Here is a tiny trained network, its code and every weight. The questions are about switching its units off for an input and a class, where a switched-off unit gives its printed mean instead of its output.

import numpy as np


def w(rows, s, z=0):
    codes = np.array(rows[::2]) - 128.0
    scale = np.full(codes.shape[1], s)
    scale[-1] = z or s
    return codes * scale


def norm(h):
    return h / np.sqrt((h * h).mean(-1, keepdims=True) + 1e-5)


def f(y):
    return y / 2 * (1 + np.tanh(0.7978845608 * (y + 0.044715 * y**3)))


def log_softmax(a):
    a = a - a.max(-1, keepdims=True)
    return a - np.log(np.exp(a).sum(-1, keepdims=True))


def net(x, mask):
    res = np.array(x, float).reshape(1, 2) / 4 @ E
    u = 0
    for l in range(2):
        y = f(norm(res) @ A[l][:, :-1].T + A[l][:, -1])
        res = res + np.where(mask[u : u + 13], y, B[l][:, -1]) @ B[l][:, :-1]
        u += 13
    return log_softmax(norm(res)[-1] @ U[:, :-1].T + U[:, -1])


A, B = {}, {}
E = w([
[93,129,119,193],'x0',
[122,145,3,108],'x1',
],0.012)
A[0] = w([
[66,211,119,155,32],'0.n0',
[226,200,133,51,66],'0.n1',
[87,151,151,106,3],'0.n2',
[143,135,86,208,61],'0.n3',
[103,161,58,162,17],'0.n4',
[208,102,205,110,157],'0.n5',
[133,101,12,119,173],'0.n6',
[205,100,81,208,54],'0.n7',
[1,60,108,228,80],'0.n8',
[63,164,76,109,25],'0.n9',
[114,213,69,108,118],'0.n10',
[101,107,111,50,71],'0.n11',
[166,111,98,113,22],'0.n12',
],0.0087,0.0038)
B[0] = w([
[100,172,160,135,125],'0.n0',
[72,231,121,88,177],'0.n1',
[117,84,155,124,105],'0.n2',
[56,117,235,38,144],'0.n3',
[174,89,170,132,160],'0.n4',
[146,146,96,202,220],'0.n5',
[138,202,130,214,253],'0.n6',
[94,139,145,42,126],'0.n7',
[61,153,22,2,197],'0.n8',
[148,80,106,165,146],'0.n9',
[127,100,94,209,184],'0.n10',
[3,160,130,87,139],'0.n11',
[67,99,129,80,118],'0.n12',
],0.0071,0.006)
A[1] = w([
[129,164,156,195,163],'1.n0',
[146,162,50,91,75],'1.n1',
[129,128,232,83,249],'1.n2',
[154,143,146,184,117],'1.n3',
[174,156,62,107,138],'1.n4',
[171,225,160,148,110],'1.n5',
[188,138,75,135,89],'1.n6',
[94,103,229,110,193],'1.n7',
[154,8,190,122,63],'1.n8',
[143,70,99,60,99],'1.n9',
[66,149,88,165,243],'1.n10',
[103,70,144,144,100],'1.n11',
[132,70,96,66,1],'1.n12',
],0.011,0.0036)
B[1] = w([
[196,110,214,31,201],'1.n0',
[140,53,169,176,198],'1.n1',
[82,138,2,139,211],'1.n2',
[211,39,208,144,168],'1.n3',
[82,85,150,187,190],'1.n4',
[14,102,150,62,195],'1.n5',
[153,69,131,199,154],'1.n6',
[67,145,6,250,193],'1.n7',
[157,101,67,168,157],'1.n8',
[104,73,227,105,115],'1.n9',
[151,115,214,45,254],'1.n10',
[85,149,21,127,123],'1.n11',
[108,26,214,77,114],'1.n12',
],0.0069,0.0072)
U = w([
[128,88,82,252,194],'0',
[33,168,59,100,239],'1',
[141,108,189,90,220],'2',
[177,146,97,89,3],'3',
],0.012,0.0053)

Each question gives the input, the list of numbers given to net, and the class t.
The units are the neurons (one row each of A and B). Each row of codes is followed by its name. A weight is (code - 128) times the scale printed after its matrix; where a second scale follows, it is the last column's (A, B and U).
mask holds one flag per neuron, layer by layer. A switched-off neuron (its flag False) gives its mean, the last column of its row in B, instead of its output. The means were averaged over made-up inputs and are rounded, as every weight is.
A unit's drop is (log p(t) with every unit on - log p(t) with that unit switched off) / (log p(t) with every unit on - log p(t) with every unit switched off).
The circuit of an input: a set's keep is (log p(t) with only the set's units on - log p(t) with every unit switched off) / (log p(t) with every unit on - log p(t) with every unit switched off). Starting from the 12 units with the biggest drops (on a tie, the unit counted first), units are removed one at a time, each time the one whose removal leaves the highest keep (on an exact tie, the one counted first), for as long as the keep stays at least 0.8.
units of the circuit, in order: the units of the circuit, biggest drop first
top k neurons: the k neurons with the biggest drops, biggest first
k most important neurons of layer l: the k neurons of layer l with the biggest drops, biggest first
drop when u is switched off: that unit's drop, to one decimal
input [6,-5], class 1: 2 most important neurons of layer 0 -> [0.n8; 0.n6]
input [-8,-6], class 1: units of the circuit, in order -> [1.n2; 1.n1]
input [2,-3], class 2: units of the circuit, in order -> [1.n0]
input [8,-5], class 1: top 2 neurons -> [0.n8; 0.n6]
input [2,3], class 2: units of the circuit, in order -> [1.n10; 1.n7; 1.n2]
input [-3,1], class 2: top 4 neurons -> [1.n7; 1.n2; 0.n8; 1.n10]
input [-5,0], class 1: 2 most important neurons of layer 1 -> [1.n0; 1.n3]
input [-3,2], class 2: 3 most important neurons of layer 1 -> [1.n2; 1.n7; 1.n10]
input [3,-2], class 2: 3 most important neurons of layer 0 -> [0.n8; 0.n1; 0.n11]
input [-3,3], class 2: top 3 neurons -> [0.n8; 1.n2; 1.n7]
input [6,2], class 1: top 3 neurons -> [0.n8; 1.n0; 1.n3]
input [-5,5], class 0: 2 most important neurons of layer 1 -> [1.n1; 1.n6]
input [1,-6], class 0: top 2 neurons -> [0.n6; 1.n7]
input [1,-1], class 2: units of the circuit, in order -> [1.n7]
input [4,-1], class 1: 2 most important neurons of layer 1 -> [1.n0; 1.n3]
input [7,1], class 1: drop when 1.n3 is switched off -> 0.1
input [-2,2], class 2: drop when 0.n8 is switched off -> 0.2
input [-4,5], class 0: drop when 0.n8 is switched off -> 0.2
